Below is a small trained network, with its code and all its weights. Each question gives an input and a target symbol and asks what happens when units are switched off, that is, made to give their printed mean instead of their output.

import numpy as np


def w(rows, s, z=0):
    codes = np.array(rows[::2]) - 128.0
    scale = np.full(codes.shape[1], s)
    scale[-1] = z or s
    return codes * scale


def norm(h):
    return h / np.sqrt((h * h).mean(-1, keepdims=True) + 1e-5)


def f(y):
    return y / 2 * (1 + np.tanh(0.7978845608 * (y + 0.044715 * y**3)))


def softmax(a):
    e = np.exp(a - a.max(-1, keepdims=True))
    return e / e.sum(-1, keepdims=True)


def log_softmax(a):
    a = a - a.max(-1, keepdims=True)
    return a - np.log(np.exp(a).sum(-1, keepdims=True))


def net(x, mask):
    ids = ['ΛΞΠΨαεμ'.index(c) for c in x.split()]
    T = len(ids)
    res = E[ids] + P[:T]
    u = 0
    for l in range(3):
        r = norm(res)
        for j in range(3):
            rows = slice(2 * j, 2 * j + 2)
            q, k, v = (r @ M[l][rows].T for M in (Q, K, V))
            z = softmax(np.where(np.tri(T) > 0, q @ k.T / 2**0.5, -1e9)) @ v
            o = O[l][rows]
            res = res + np.where(mask[u + j], z, o[:, -1]) @ o[:, :-1]
        u += 3
        y = f(norm(res) @ A[l][:, :-1].T + A[l][:, -1])
        res = res + np.where(mask[u : u + 8], y, B[l][:, -1]) @ B[l][:, :-1]
        u += 8
    return log_softmax(norm(res)[-1] @ U[:, :-1].T + U[:, -1])


Q, K, V, O, A, B = {}, {}, {}, {}, {}, {}
E = w([
[154,108,108,116,79],'Λ',
[151,164,155,183,124],'Ξ',
[108,153,143,162,141],'Π',
[59,151,176,106,6],'Ψ',
[119,95,111,165,118],'α',
[160,84,161,126,74],'ε',
[149,159,155,146,99],'μ',
],0.024)
P = w([
[129,187,66,89,29],'0',
[119,153,254,226,113],'1',
[116,129,89,233,114],'2',
[126,112,172,161,110],'3',
[114,102,161,153,125],'4',
[119,89,156,134,128],'5',
[113,89,146,132,148],'6',
[104,81,133,134,153],'7',
[100,83,129,127,160],'8',
],0.0056)
Q[0] = w([
[68,134,86,2,169],'0.h1',
[153,101,142,78,154],'0.h1',
[112,109,147,161,72],'0.h2',
[106,197,133,76,34],'0.h2',
[108,181,91,67,159],'0.h3',
[161,127,108,177,135],'0.h3',
],0.0083)
K[0] = w([
[29,1,232,138,187],'0.h1',
[185,186,18,153,166],'0.h1',
[83,41,169,80,37],'0.h2',
[70,235,92,108,42],'0.h2',
[155,58,71,207,206],'0.h3',
[62,104,60,201,80],'0.h3',
],0.0067)
V[0] = w([
[175,129,172,114,84],'0.h1',
[191,102,154,176,99],'0.h1',
[91,90,193,157,118],'0.h2',
[254,121,83,214,177],'0.h2',
[96,169,127,127,45],'0.h3',
[115,119,175,120,87],'0.h3',
],0.009)
O[0] = w([
[171,145,137,82,52,208],'0.h1',
[112,67,213,60,105,209],'0.h1',
[196,127,85,125,133,180],'0.h2',
[171,181,254,171,184,82],'0.h2',
[155,140,116,106,225,254],'0.h3',
[212,128,54,153,226,199],'0.h3',
],0.0068,0.0081)
A[0] = w([
[112,163,95,148,254,107],'0.n1',
[168,226,142,73,13,182],'0.n2',
[80,231,91,196,189,70],'0.n3',
[120,150,106,106,220,191],'0.n4',
[147,48,79,113,123,124],'0.n5',
[247,77,141,57,159,224],'0.n6',
[128,181,78,172,140,2],'0.n7',
[146,42,240,93,18,198],'0.n8',
],0.0061,0.0035)
B[0] = w([
[121,55,152,82,105,138],'0.n1',
[93,109,95,120,151,211],'0.n2',
[161,99,180,109,189,133],'0.n3',
[130,2,138,110,112,138],'0.n4',
[124,120,166,185,171,155],'0.n5',
[131,116,165,151,201,254],'0.n6',
[104,170,140,139,127,113],'0.n7',
[84,185,121,174,95,235],'0.n8',
],0.0094,0.0077)
Q[1] = w([
[149,83,152,141,121],'1.h1',
[179,149,166,245,117],'1.h1',
[122,60,113,90,154],'1.h2',
[86,204,65,115,114],'1.h2',
[68,112,88,104,135],'1.h3',
[131,194,107,160,155],'1.h3',
],0.011)
K[1] = w([
[192,199,86,164,7],'1.h1',
[73,85,50,69,1],'1.h1',
[105,119,135,160,32],'1.h2',
[222,131,52,148,216],'1.h2',
[118,160,185,175,218],'1.h3',
[69,183,94,75,13],'1.h3',
],0.0069)
V[1] = w([
[151,124,192,130,47],'1.h1',
[166,70,128,158,132],'1.h1',
[217,182,219,97,150],'1.h2',
[175,145,145,103,66],'1.h2',
[35,56,133,170,161],'1.h3',
[187,175,146,132,254],'1.h3',
],0.01)
O[1] = w([
[23,248,30,86,2,171],'1.h1',
[28,91,133,22,30,134],'1.h1',
[29,161,72,236,216,183],'1.h2',
[42,66,53,98,140,157],'1.h2',
[167,141,205,139,77,111],'1.h3',
[237,47,36,184,4,253],'1.h3',
],0.0054,0.0037)
A[1] = w([
[68,201,138,2,86,179],'1.n1',
[162,81,176,124,165,4],'1.n2',
[55,192,135,93,99,70],'1.n3',
[190,142,174,85,120,87],'1.n4',
[149,84,37,87,91,209],'1.n5',
[67,75,126,155,125,118],'1.n6',
[115,141,176,140,110,70],'1.n7',
[50,161,92,176,174,85],'1.n8',
],0.0092,0.0038)
B[1] = w([
[60,72,108,203,95,213],'1.n1',
[75,134,79,175,42,163],'1.n2',
[116,150,2,119,165,168],'1.n3',
[101,138,183,109,82,164],'1.n4',
[198,153,157,116,185,254],'1.n5',
[161,197,104,129,129,154],'1.n6',
[139,131,60,160,76,117],'1.n7',
[83,124,158,61,123,202],'1.n8',
],0.0076,0.004)
Q[2] = w([
[136,51,23,175,80],'2.h1',
[163,199,23,239,107],'2.h1',
[58,12,227,235,165],'2.h2',
[142,211,89,106,135],'2.h2',
[52,116,76,63,150],'2.h3',
[126,1,79,35,153],'2.h3',
],0.0074)
K[2] = w([
[62,31,210,53,62],'2.h1',
[184,25,203,90,72],'2.h1',
[11,203,71,30,50],'2.h2',
[229,200,181,183,190],'2.h2',
[137,186,164,205,119],'2.h3',
[254,150,137,193,95],'2.h3',
],0.0066)
V[2] = w([
[181,95,166,119,74],'2.h1',
[221,151,87,165,126],'2.h1',
[125,93,48,211,116],'2.h2',
[98,175,77,92,125],'2.h2',
[117,250,144,153,74],'2.h3',
[158,81,171,106,138],'2.h3',
],0.011)
O[2] = w([
[204,209,144,147,164,125],'2.h1',
[219,27,109,174,96,135],'2.h1',
[182,129,49,193,123,253],'2.h2',
[133,48,145,194,2,97],'2.h2',
[180,198,200,167,114,78],'2.h3',
[147,102,84,61,121,148],'2.h3',
],0.0086,0.005)
A[2] = w([
[176,94,112,245,38,2],'2.n1',
[185,96,50,152,247,250],'2.n2',
[189,130,163,161,237,85],'2.n3',
[216,107,156,255,124,37],'2.n4',
[174,15,69,212,131,50],'2.n5',
[109,97,112,157,208,66],'2.n6',
[46,186,75,132,188,68],'2.n7',
[144,213,159,244,235,127],'2.n8',
],0.0084,0.0032)
B[2] = w([
[64,176,200,189,190,185],'2.n1',
[103,149,49,93,177,254],'2.n2',
[142,151,129,84,69,185],'2.n3',
[176,112,195,77,137,196],'2.n4',
[101,143,151,127,198,218],'2.n5',
[59,200,186,216,198,143],'2.n6',
[2,72,115,81,117,160],'2.n7',
[142,100,153,16,61,209],'2.n8',
],0.0082,0.0076)
U = w([
[57,122,172,63,174,32],'Λ',
[181,138,207,251,74,234],'Ξ',
[230,175,68,53,148,5],'Π',
[171,10,129,98,16,72],'Ψ',
[215,186,217,71,43,147],'α',
[67,101,81,197,43,201],'ε',
[191,81,74,254,168,144],'μ',
],0.0097,0.0019)

Each question gives the input, a string of symbols that net reads in full, and the target symbol t.
The units are the heads (2 rows each of Q, K, V and O) and the neurons (one row each of A and B). Each row of codes is followed by its name. A weight is (code - 128) times the scale printed after its matrix; where a second scale follows, it is the last column's (O, A, B and U).
mask holds one flag per unit, layer by layer, with each layer's heads first. A switched-off unit (its flag False) gives its mean, the last column of its rows in O or B, instead of its output. The means were averaged over made-up inputs and are rounded, as every weight is.
A unit's drop is (log p(t) with every unit on - log p(t) with that unit switched off) / (log p(t) with every unit on - log p(t) with every unit switched off).
The circuit of an input: a set's keep is (log p(t) with only the set's units on - log p(t) with every unit switched off) / (log p(t) with every unit on - log p(t) with every unit switched off). Starting from the 12 units with the biggest drops (on a tie, the unit counted first), units are removed one at a time, each time the one whose removal leaves the highest keep (on an exact tie, the one counted first), for as long as the keep stays at least 0.8.
circuit, biggest first: the units of the circuit, biggest drop first
most important unit: the unit with the biggest drop
k most important neurons: the k neurons with the biggest drops, biggest first
k most important neurons of layer l: the k neurons of layer l with the biggest drops, biggest first
which heads matter: for each layer, one digit per head in row order, 1 if its drop is at least 0.15 and else 0, layers parted by /
input ε Π ε, target ε: circuit, biggest first : [0.n8 1.h1]
input Λ Ξ ε ε Ψ Ξ, target α: 4 most important neurons : [0.n8 0.n2 1.n3 1.n4]
input ε Π α, target ε: circuit, biggest first : [1.h1 2.h2]
input Ξ Ψ Ξ α ε ε μ, target Λ: circuit, biggest first : [1.h3]
input μ α μ Ψ Ψ Ξ ε μ, target μ: 3 most important neurons of layer 1 : [1.n5 1.n6 1.n3]
input α α Ψ Λ Ψ μ α μ ε, target α: which heads matter : 100 / 011 / 100
input Π α Π Π Π Π, target Π: which heads matter : 001 / 001 / 110
input Ψ Λ α μ Λ Ξ, target α: which heads matter : 001 / 101 / 000
input Ψ Λ μ μ α Λ Λ Ψ, target Ψ: which heads matter : 011 / 111 / 011
input Λ ε ε Ξ, target Λ: which heads matter : 000 / 011 / 000
input α ε μ Ψ Ψ μ, target α: which heads matter : 001 / 101 / 001
input Π Π α Π, target Π: 2 most important neurons : [0.n3 0.n8]
input Ψ μ Λ ε Λ Π Ψ μ, target Ψ: 2 most important neurons : [0.n8 1.n5]
input α Ξ μ ε, target α: most important unit : 0.h3
input Π Ψ Π α Π, target Ψ: 2 most important neurons : [0.n1 0.n4]
input Ψ Π μ μ Ψ Λ α, target Ψ: 2 most important neurons : [0.n8 0.n1]
input ε Ψ Ψ μ, target ε: circuit, biggest first : [2.h2 1.h1]
input μ Λ Ψ Ψ ε, target μ: which heads matter : 011 / 101 / 110
input Π μ Π Π μ α Λ Ξ, target Π: 4 most important neurons : [0.n3 0.n4 0.n1 0.n8]
input μ Ψ μ Λ ε Ξ α ε, target Ξ: 3 most important neurons of layer 0 : [0.n8 0.n6 0.n5]
input μ μ Λ Ξ Ξ Ψ μ Ψ Λ, target μ: circuit, biggest first : [2.n8]
input Ξ μ μ μ μ, target Ξ: which heads matter : 010 / 011 / 001
input Λ Λ μ α μ ε μ α, target Λ: which heads matter : 011 / 111 / 000
input Π Ψ Ψ, target Π: 2 most important neurons : [0.n3 1.n5]
